Each row of numbers belongs to one of the elements below and depends on some of the facts about them. Some rows are named. Which element is each other row?

How the elements are related:
trubri flikur:mostek,zazol
stiflo vodo:troluk,vanem
statu vodo:giklu,gupul
zafil vodo:sonir
sobru vodo:gromik,lodros flikur:vutus,befludram,plegrun,plesun
troluk vodo:pifeplo,kapo flikur:klisu
plorum flikur:trobrire,laflor,sosi,botru
gupul vodo:klogogrik,plapu,dreni
fopen flikur:gruklistun
skizu vodo:pagre flikur:nubofi,peplagrok,gazen,sonir,liflanir
zetrutrun flikur:fosko,sopla,vovak,pomufe
pifeplo vodo:tradrok,kapo
mizam vodo:brustu flikur:plegim,kibrulel
femuzas vodo:tradrok,vanem
linom flikur:nime,nubris
ranutos flikur:brurak,luzul
netik flikur:brakotrem,brovaska,mabrum,plupe
nubris vodo:babre,trisozu
dreni vodo:brustu,boku
kotik vodo:britrem,gromik
roskal vodo:britrem,dritrar,saze,zabrol
plapu vodo:dretil,drosik,flapu
lufa vodo:viril,gugriflil
povas vodo:fladek,mostek
trorim vodo:nubris,gofli
kuzo flikur:trebridri,kotik,kapo
fladek flikur:lipo
fabeka flikur:sozas,pitri,guklin
mutro flikur:kotik,brovaska
kagra flikur:flozal,kebul,staplik
kagek vodo:lafus,skizu flikur:babre,flabredi,stastik
plidro vodo:tradrok,tridras,boku
drovi vodo:brilos,klogogrik,daro
nipil vodo:brosun
keze vodo:dritrar
pode vodo:vaplek,gufel
giklil flikur:stesok,kibrulel,patre
papir flikur:lafus
skudre vodo:pifeplo
kibrulel vodo:binum,gufel
graskan vodo:gromik
sigrul vodo:stiflo,dretil,pagre flikur:povas,klogogrik
luzul vodo:laflor
bruskon flikur:babre,plegrun,plaplon
modrik flikur:dretis,babre,lukis,duzu
botru vodo:plegim,gupul,boku
tridras vodo:pestol,pifeplo,britrem,gromik,staplik
bidrer vodo:gufel,zabrol
plime vodo:pagre
tremik vodo:plegim,klapan,kapo
godek vodo:vanem
stastik vodo:kebul,lufa
brilos vodo:kapo,gufel
boklak flikur:flozal,grerer,retuk,lipo
daro flikur:trebridri,vaplek,geklar,gruklistun
bubrem flikur:zefan,graskan,trorim
viflik vodo:tradrok
zodror vodo:sigrul flikur:stiflo,grutral,duzu,gupul
fami flikur:viflik,pagre,befludram,gugriflil,zafil
brosun vodo:saze,roskal
lodros vodo:kapo
dritran flikur:pode,pagre,midrubrek,mostek
kebul vodo:tradrok
leskul vodo:pestol,sonir
staplik vodo:pestol,kapo,zabrol
flabrun flikur:flepuro,ravasir,trobrire,plubo,patre,gugriflil,gista
zosul flikur:stumos
druzis vodo:sigrul,tradrok
drosik vodo:kapo,flapu,zabrol flikur:stumos,skotogrir
surus flikur:leskul,peplagrok
brovaska vodo:babre
gofli vodo:boku
grenel vodo:troluk,boklak,vovak
trobrire vodo:kebul
plinil vodo:tridras
stupli flikur:droplal,brubrefli,midrubrek,tenis
nagrem flikur:gidrun,plime,luzul
klapan vodo:pestol
rudal flikur:zistik,peplagrok,duzu,plesun
kekal vodo:tradrok,gudo,kebul
plegim vodo:pifeplo,lafus
brulu flikur:grerer,klelam
trisozu vodo:dretil
peplagrok vodo:kotik,brilos,tridras
vanem vodo:troluk,pifeplo
neza vodo:betor
driklen flikur:flozal,klavim
brubrefli vodo:stobre
saze vodo:bruskon,bidrer flikur:brurak
brutuk flikur:fludes,binum,puski
dusto vodo:drosik,druzis,klogu flikur:pitri,munak,tresken,grenel
zafetril flikur:skudem
nime vodo:pestas
klotak flikur:flozal,golos,zazol
stobre vodo:troluk,zabrol
pliplumes vodo:skudre,viril,klogogrik flikur:sozas,plidro,betor,ravasir,befludram,stomil,gista
kalam flikur:zefan,druzis
gugriflil vodo:giklu
tenis vodo:pagre
dritrar vodo:zodror
britrem vodo:pifeplo
mituk flikur:laflor,skudem,mostek,flotrom
betor vodo:troluk,dretil,trisozu
zazol vodo:plapu
flapu flikur:dreni
munak vodo:tradrok
babre vodo:troluk,vanem,femuzas
vifom flikur:greban,skotogrir,plime
gudo vodo:neza flikur:skudem,plaplon
viril vodo:stiflo,boklak,plapu flikur:britrem,tripopel,fludes,pumom
lafus vodo:trobrire,dretil
pagre vodo:pifeplo
laflor vodo:nubris,trisozu
gromik vodo:troluk
nerir flikur:gromik,botru,dreni
plubo vodo:trisu
tripopel vodo:zafle
gufel vodo:troluk
vodre flikur:greban,guzil,lipo,flabredi
drotruk vodo:pestas,trisozu flikur:klisu,sopla,stastik
fosko vodo:brilos,klapan
skoska flikur:droplal,druzis,naklum,sodre,gruklistun
flebato flikur:gromik,dritrar
mutrel flikur:viflik,stesok,plubo
faflaklom vodo:brustu
kenelas flikur:lipo
giklu vodo:betor
vovak vodo:kapo,femuzas
grapal flikur:klisu,neple
dupo vodo:vaplek,kapo,gugriflil flikur:vato,grora,plapu,trana
klopadul flikur:dretis,tratrali,nunikul
mostek vodo:boklak
pestas vodo:stiflo,vovak
binum vodo:dretil
dastus flikur:vato
klozi flikur:mabrum

Some elements and their rows:
plegrun: [ -9 -15  22 -19  -5   3  -5   4  -1  -5   6   0  -2 -17 -16  -1  17  -7
  -7  24 -25  -7  -6  -8   0  -5 -14  19  10   7   4   5  11   2   4 -15]
mutro: [-19   7  -9  13  -3  21  -3  28  27   1   4  -2 -11   4  14  14 -17  19
  -7   2   5   4   2  12  14  16   3  -1   1   1   8  17 -13 -16  17  19]
gufel: [-13  39   7  11   6  30 -13   9   3   8   1 -31  -9 -15  11  10  21  14
   1   1  15  -3   3 -18  -4  10  15   5   3  -2  13  -6  -7   9  -1   0]
klisu: [ -8 -14  -1   1   3  -2  -9  -8  -4 -19 -19  -8  -5 -36 -13  10  28  -5
 -17  34   0   1 -21  -4  -5   7 -10  10   0  -1  11  19   7 -16  -1 -14]
kagra: [-13   9   6   6  11  58  -6  13  20  16  16   3   5   4 -22  -1  -4  15
  -1   1  15 -12  16   4  13   6   5 -30 -13   6   2  21  -2   8  13  21]
fludes: [ -5  -6  -3  -8  -1 -19  -7  -2  -2  -6  15  -8 -11 -15 -11   5  10  12
 -20   0  13   2  -5  23 -18  -7   5  14  -7  -4   7  25  -2  -7  14  -7]
tenis: [ -9  16  19   6 -16  25 -15  -4  -9  -9  -5   8 -22  -1 -11  -2  17  12
  27  -4 -23 -11 -23 -23  -7   4   4 -10  14   5   5  -2 -10 -25  19  21]
sobru: [-11  21  13  20   1  36   7  21  13  15  12 -15  -6   4  -2  18 -11   4
  -2   0 -45   4  14 -46  13   4  -1  -2  -3   1  -4 -26   5  -9  -2   7]
ranutos: [-19   1 -10  17  13  23  -2  22  22   1  -9 -13   2  -2  -2  11  -3   9
 -15   9  12   6  10   3  20  13   1  -6 -12  -3   7  18  -7  -8   8  16]
flotrom: [  0  -3  18  -8 -11  12 -14 -17  -9  -7  23  15 -12  -5 -29   2   9   7
   3  27   7 -19   7  -2 -19   7  -5  -1   0  17  -2   7  -3  -3   6  -7]
brutuk: [-13   9 -16  15   4  12  -3  18  22   6  21  -2  -1   6   5  18 -16  17
 -23   4  20   2  15  15   8  17   4   1 -12  -4   3  16 -12 -12  10  13]
golos: [ -6  -3  20 -12  -1  32  -9  -3  -4   6  13   5  -7 -11 -36 -10  16  14
   2   5   9 -14   5   9 -13  -5   2 -16  -1   9   2  22   6  12  16   5]
grerer: [ -8  -8  19 -15   9  28  -8  -3  -1   5  -1  -6  -3 -24 -35 -14  26  11
   0  -4  11 -11  -1  11  -9 -14   2 -16  -3   5   7  30  12  11  19   5]
skudre: [-14  31   4  13   0  20 -11   1  -4  -1   2 -18  -5  -1  -3  13  15  15
   0  -8  -8   0 -10 -26   0   0  11   0   2  -6   1   3   1 -14   4  14]
stupli: [-20  11   4  13 -14  48  -7  22  24   0   8  15 -14  17   5   9 -22  19
  20  23  -2 -13   9  -9  17  27  -4 -17   3  15   4   5 -17 -13  13  22]
vaplek: [-22  36  11  -1 -10  27 -10  16   5   2 -12 -27 -27 -17  23   1  14  21
  23  -2  10  -5 -12  -1 -11  10  11   7  22  -1  22   4  -7  10   7   5]
rudal: [-18  -4   4  -4  -3  34  -8  33  27  15  37   0   9   7   9  17 -20   2
 -18  14 -32  -8  12  -3  23   3 -12   9   9  -1   0   1  -2   5   0   2]
brubrefli: [ -9  18  20   5 -16  32  -5  -7  -7  -4  -4  -4 -33 -20  -4   5  11  15
  28   2 -19  -5 -15 -19 -12   3  13 -12  11   8   8 -12  -7  -7  17   4]
ravasir: [ -8 -17  40 -15   3 -20   6   9   8  -9 -14 -17  -3  -3 -15 -15  18   3
  -9  10  -9  15  27  -6   0   0   4  24 -10  19   5   1  12  -7  13  -6]
boku: [-20  34   9  -2 -19  21 -28  -2   6 -22  -1 -20  17   6   0  14  13  13
 -10  -6  27  -8  -8 -17   1  15   3   7  13 -10   0   5   3  -4  -4  12]

Rows to name:
No name comes twice in this set of rows, the named rows included.
[ -8  20   8   5 -15  16  -7   8  -6  -6  -9 -23 -26 -22   8   6  20  26
  12 -20 -13  10 -25 -16 -13  -1  16   5   8  -6   9   7  -1 -22  18   4] => kotik
[-16   0   3   4  15  48  -5  15  14   6  -7  -9   8 -15 -22   1   9   6
  -3   7   8  -3   6   0  16   3  -2 -21 -12   2   6  24   7   4   8  16] => kenelas
[  2  12  -7  19  -7  11   8 -11 -13  -9 -19 -26 -19 -39 -10  18  17   1
 -13   6 -13   8 -18 -34 -17   3   0  -7 -11 -12   6  -5  10 -23  -5 -10] => fosko
[-18  11 -13  33  12  36  -7   4  13  -3 -10   2  12   2 -11  19  12 -19
  -7  14 -30 -14 -18 -36  22  11 -10 -25  -5 -13   9  -7  -6 -18  -1  23] => kagek
[-20  -2  12   6  12  12   6  34  33   3  -6 -16   5   9   6   1 -10  12
 -16   3   0  16  32  -3  29  14   4   6 -16   8   7   6  -1 -10  13  17] => fabeka
[-15  19   5   3 -20  11 -13 -11   5 -19  -2  -7   7   6 -15  14   5   6
  -7 -17   3  -1 -16 -15   0   4   2  -7   8  -9   2  -2   2 -13   5  16] => gofli
[-18  46  -7  33  18  35 -17   8   3  -1 -16 -26   0 -17  19  20  24   8
  -2  21  13  -4  -5 -41  10  25   2   3   0  -8   8  -2  -7  -9 -19   6] => troluk
[-12   9   1  17   8  -4  -4 -19 -11 -14 -23 -10  -3 -19 -20  12  35 -10
   3  18 -35  -7 -39 -30   3  -6  -8  -5   3 -19   7   2   8 -20  -5  11] => stastik
[-21   2  -7  17  23  56  -3  21  25   6 -12 -10  14 -10 -15   7   5   4
 -10  18   7  -6  11  -9  29  15  -7 -26 -15   0   5  20   3  -4   1  20] => vodre
[  3  15  13   2 -23 -20  -1 -49 -23 -26   7   7 -10   8 -44  16  10   3
  -4  -7  -1  -4 -13 -22 -27  -8   7  -7  -6  -2  -6 -19   5 -16   7   7] => botru
[-30  46  -2  16 -17  48  -3  26  28   0  -8 -17 -17   5  30  24 -21  31
  26   4   6  -1   0 -12  15  21   9  -9  14  -2  11  -3 -14  -5   5  20] => daro
[ -3  23  24  -9   0  23  -5 -32 -14   4   9   3 -15 -14 -40  -2  22   3
  22  -8   4 -17  -7  -6 -22 -14  12 -22   4   2   8  -8   1  24  14  10] => zazol
[-10   5  -1   8   8  21 -10  -4   5   0   0  -5 -10 -12  -6  11  15   5
  -1  -3  -7   6  -8  -6  10   8  15 -10  -3   3  10  -9 -15 -14  20  12] => keze
[ -1  16  16 -16 -25  31 -18  24   0  12  25 -28  -4 -19   7  -2  11   7
 -21  -9  -1  -5   3  -7 -24  -3  -5  21  12  -3   8  12  10   8   2 -29] => sonir
[-12  20   3   6  -7  -6  -2   4  -6  -3  -3 -17 -22  -9   0   3  21  16
   7 -21 -22   4 -21  -3 -10  -8  14   4   7 -17  12  10  -7 -13  16  15] => brovaska

Now the same elements, written a new way:
Some rows with their names:
flapu: [  4 -22 -11   8  -2 -18   3   0  15  12  26 -15   0 -22 -12  -2 -19  14
   8   3 -15   8 -35  11   4  -7]
flabrun: [  3 -19  -9   6  -8  -6  10   4   4  10  32 -11  -5 -25  -8  -1 -26  16
  -2   7 -26   5 -30   5   6   0]
fabeka: [  9 -17  -8   3  -3 -13   7   2   6  12  29 -12  -5 -22 -10  -2 -23   9
   0  -1 -25   6 -29   8   3  -4]
giklil: [  5 -20  -8   3  -5  -9  10   5   5   8  32 -11  -5 -25  -8   0 -25  16
  -2   4 -25   6 -28   7   5  -4]
keze: [ -1 -13   5  -1  -1  -2   5   7 -22 -13 -12  10  -4   7 -11   7  -1 -10
  20  -9  -7   2  -2   5  -8   2]
plupe: [ 15  -7  -3   4   2  -5   3   1  -2 -10  -9   6   5  -7   5  17  -3  -7
   9  -8 -10  -8  -8   1 -13   5]
lufa: [ -2 -14   3   1  -3   0   3  10 -26 -15 -16  11  -8   8 -16   3   2  -7
  25  -2  -2   7  -4   7  -7   3]
zabrol: [  6  -5 -16   8  12  -6  -5   2  -7 -16 -13   3   2  -3   3  11  -7  -3
  23 -12   3 -11  -9  -8 -11   4]
guzil: [ 18  -7   1   3   5   0   0  -2  -2  -4  -6   7   5   0   6  12  -5  -9
   8  -9  -4 -10  -9   4 -13   3]
golos: [ 10  -3  -6   6   4 -11  -2  -7 -10  -9 -15   4   3 -11  15  14  -4 -10
   5  -1 -16  -9   0   3 -11  -2]
zefan: [ 18  -9  -1   9   2  -8   2   7   3 -12 -13   1   2  -6   1  16  -2 -10
   9 -12 -14  -9  -8   4 -14   2]
binum: [ -8 -27  45  19  -6 -22  22   0  -2   5 -18  12  55  16 -17  11   9 -10
  20  10 -31   1 -18  12  -4  -7]
laflor: [-16 -21  26  13  -3 -13  15   1 -16   3  -9  14  37   9 -12   3   4 -33
   8 -28 -40  -8  -6  -5  -7   5]
fludes: [ 13  -6  -3   4   3  -4   2   1  -2  -9  -7   6   4  -7   4  17  -4  -5
   9  -8 -12  -9  -8   3 -11   6]
klavim: [  9  -2  -5   6   4 -12  -2  -5 -11 -10 -15   6   3 -13  17  13  -5  -8
   5   2 -17  -9   0   4  -9  -4]
plesun: [ 12  -6   1   5  -6   7   7   3  -5 -13  -4   8   5  -7   7  16  -7   5
   7   0 -15  -9 -10  -5  -8  13]
druzis: [ 11  -9  38   4 -15  -3 -13  -5   5 -32 -11  17 -13 -18 -36  -4  24 -22
  11  -6 -12  28   5   3 -16 -12]
zafil: [ -1 -10   8   1  -1  -3   5   6 -17 -15  -7  11   0   3  -6   8  -3  -9
  16  -8 -11  -3  -2   1  -8   4]
drovi: [ -2 -10   5   2   3  -7   2   6 -17 -15 -12   8  -1   6  -7   7  -1  -7
  23 -10  -2  -2  -4   0  -8   4]
sosi: [ 15  -4  -2   5   1  -4  -1  -2  -1  -9  -9   5   5  -5   4  17  -2  -9
   7  -9 -11  -9  -7   3 -13   7]

Name these rows:
No name comes twice in this set of rows, the named rows included.
[ 17  12  28  -5  -5   4 -21 -27  13 -34   8  26  -4 -41 -14  -1  22 -24
  -6 -14 -16  16   8 -13 -20  -2] => tradrok
[-16 -18   4   7   8 -28  -3  -1  11  -1  28 -15  -4  -9 -26 -15 -20  14
  32  -5   0  12 -25  -4   8  -9] => dupo
[-35 -23 -11   1  44 -47 -10 -26  34   7  48 -10   3   6 -47   2 -11  20
  56 -14  50  27 -31  16   8 -16] => drosik
[  0 -30  -5  12  -9  -6   1  12 -27  17  15 -14 -24   5 -40  -9  -9  16
  26  19  -8  35 -28  26   7 -12] => viril
[ 12   3  -2   8 -11   4  -8 -10  -1   8  -7   0   6   0   4  12   5 -12
   7 -17 -15 -14 -16  -8  -8  32] => plaplon
[  9  -5 -10  -3  20 -11   2 -10   7  -4   5  13   3   0  -8  29  -1  -8
  11 -18   7   0  -5  16 -15  -1] => skotogrir
[ 32 -25   4  19  -2 -18   1  30  23 -23 -31 -12  -4  -8 -14  12  -4 -27
  10 -27 -21 -10 -10   8 -18 -13] => gruklistun
[  7 -22  31  20  -5 -21  18  -6  10   8 -17   8  57   6  -4  19   6  -8
   8   9 -33  -7 -23  14  -7  -3] => dretil
[ 42 -28  11   5  17  17 -21  -3   2  16   4  15  11  26  40 -24 -14 -26
   1  -5  25 -16  -9  12 -14 -21] => lipo
[  8  -7  -7   2 -28  14   3  -4  -3  31  39 -14  -1 -14 -10 -12 -19  17
   1  -4 -31  -2 -48 -12   9  37] => bruskon
[  4 -23 -17  -8  25 -20   4 -15  19  28  52  -3  -5  -9 -24  10 -19   2
   5 -18  10  17 -27  31  -3 -13] => vifom

The same elements again, as new rows of numbers:
Some rows with their names:
gromik: [ 42  43  -9 -14 -22 -32   0 -23 -26  22  30  29   7  -2 -23  30 -21 -14
   5  11   0   2 -20 -26   6 -17  26 -11  17 -30]
britrem: [ 31  54  -6 -14  -6 -19  20 -24 -15   3  22  32   6  23 -22  21   2   1
  11   0   7  20  12 -15  35  -8  22 -21  27 -32]
fopen: [-59   6  25 -13  27  -2   0  37  65  -3 -18  19  11 -38  -7 -21 -43  18
  22  -5  24  -7  18  48 -28  23  30  13 -20 -14]
sobru: [-38  -5  -1  26 -50  35 -37  45  64 -31 -42 -21 -25   0  33  18  23 -45
  21   7 -23 -42 -18 -23  46 -26 -52   4 -17  25]
gofli: [-11 -16  -5 -16  28  -2   6   1  53 -11  -1  14  -8   7 -11  27  22  -6
   2  12  19 -10  13  -5  -7  28  -8  -3  18  -6]
pomufe: [ 38 -35  28  -6  -1   2  26 -19 -44 -21  -8 -25   7  27  -6 -34  -7  21
 -24 -16 -26  21  12 -22 -12 -16   2   2  12   2]
droplal: [-21 -36  32 -18 -13 -36  14 -20  -2  25  30  25  24 -36 -21  26 -52  29
  21 -12 -16 -16  12   7 -34  18  23   7 -18 -12]
plupe: [ 43  -6  36 -17  27  -6  28   0 -18 -13   1  -6  13  -9  -5 -31 -43  26
 -31 -22 -31  19  13 -13 -11 -23  14   1  -3 -21]
fabeka: [ 37  38 -15  26  43  27 -23  41  77 -18 -39 -24 -22 -31  20 -45  18 -22
 -31  -1 -17 -12  10 -19  43 -23 -46   4 -15  25]
naklum: [-38 -21  30 -17  -9 -20  16  -8  20  17  31  26  20 -40 -18  13 -59  28
  20 -10   4 -18  14  23 -33  17  27  11 -12 -24]
klotak: [  0 -20 -23  28  39 -21 -27  26  31 -12 -32 -29  21 -31 -17   7  26   8
  23  13  38  25 -26  56 -30  32   7  13 -15  29]
zistik: [-73 -40  17  17 -59  33 -11 -18 -48   0  28  25 -17  35  10   9   4 -24
  -1  -9 -34  -7  14 -38 -20 -15  -2   9 -14  13]
betor: [ 11  24 -25 -17   1 -27 -18  -7 -36  28  33  39 -24 -10  30  14  28 -30
 -30  21 -23 -35 -29 -29  32 -29 -40  -8   3  -9]
zabrol: [  8  56  -8   9 -28 -11 -20 -29  31  12 -20  27  26 -14 -20  14  22  -3
  17  17   8   3  -2  14  39 -11  24   9   7 -34]
nime: [ 37 -23  28 -14 -21  -9   0  -2 -30  -5  16 -17   2  18  22   7  -6  24
 -20 -22   1   8 -12  -4  13 -31   2 -18  -6   3]
pestol: [ 38  60  -9  11 -16  -4 -14 -19  42   0 -10  22  15  -9 -24  21  22  -9
  17  12   3   0  11 -17  28   4  16   4  15 -29]
stupli: [-80  -2 -14  25  30  10 -30  44  71  -5 -37 -14   1 -40  -4   2 -15  10
  28  11  33 -29  14  55 -22  33  29  11 -19  27]
nerir: [-25  24 -22  24  41   0 -13  42  62  -2 -32 -15 -25 -37  -3 -37  26 -20
  20  17  33  -5   2  43 -13  27 -14   7 -15  22]
rudal: [-79 -30 -10  26 -34  36  -3  38  46 -34 -37 -16 -27  25  27 -20  23 -26
  27  16 -34 -41  21  20   9  16 -15  12 -16  12]
godek: [ 39  -9  21  -7 -11   5 -13  17   8 -19  -8 -17  -9  12  22  13  19  13
   1 -20   9   5 -15  -5  39 -20   8 -21 -12   7]

Name these rows:
No name comes twice in this set of rows, the named rows included.
[  8  17 -25  -2  42  23 -10  35  77   0 -36 -13 -27 -32  10   0  25 -33
 -12  15  33  -8  12 -14  -4  32 -53   6   3  16] => mizam
[ -2 -36 -21 -14  -7 -36 -15 -28 -40  29  31   5 -17 -25  16  39 -37  -6
 -11  16   1 -29 -31  -5 -25  -5   2   1  -6  21] => laflor
[ 26 -37  17 -10  16   3 -15  33   1 -26   8 -19 -18  22  17  23  20  15
  -4 -20   5  -5 -11 -22  23 -12 -10 -26  -2  24] => kekal
[ 32  43 -24 -20  17 -30  -5 -13 -14  24  29  34 -20  11   1  21  10 -19
  -6  16   4  -9 -13 -24  22  -4  -6 -22  20 -14] => plegim
[ 43 -32  -1 -16   3 -19  24 -31  11  22  28   9 -11   7 -12  30 -14 -12
 -33  19   9 -11  -1 -37 -29  31 -39   1  31  -3] => dreni
[-20 -22 -25  25  30 -12 -27  35  58  13 -31 -26   3 -33 -16  26  21  -6
  25  15  32  -6 -25  38 -26  32  12  11 -20  25] => trubri
[ 28 -12  23 -11 -22  -5  -7 -19 -40 -23   7 -13  22  36   8  20  10  17
  -8 -19 -14   5  -9 -18  43 -26  24 -19   8  -8] => vovak
[ 43  -7  12 -20 -14 -16 -12 -18 -42  29  27 -22 -21  -7  29   7   0  -6
 -40 -13 -14 -12 -27 -23  19 -34 -45 -17  -9   2] => kibrulel
[-84 -26  11   5 -52  34 -32 -22 -45  11  33  36  23  34  26  23  30  -6
   6 -12 -44  -2  12 -38  24 -17  27  -5 -10  -3] => stiflo
[ 38 -40  24 -17   8 -33  13 -12 -46  -5  -2 -21  26  26  20  -8  -1  25
 -34 -18   4  27  -9  14  23 -24  -7 -23  20  -2] => luzul

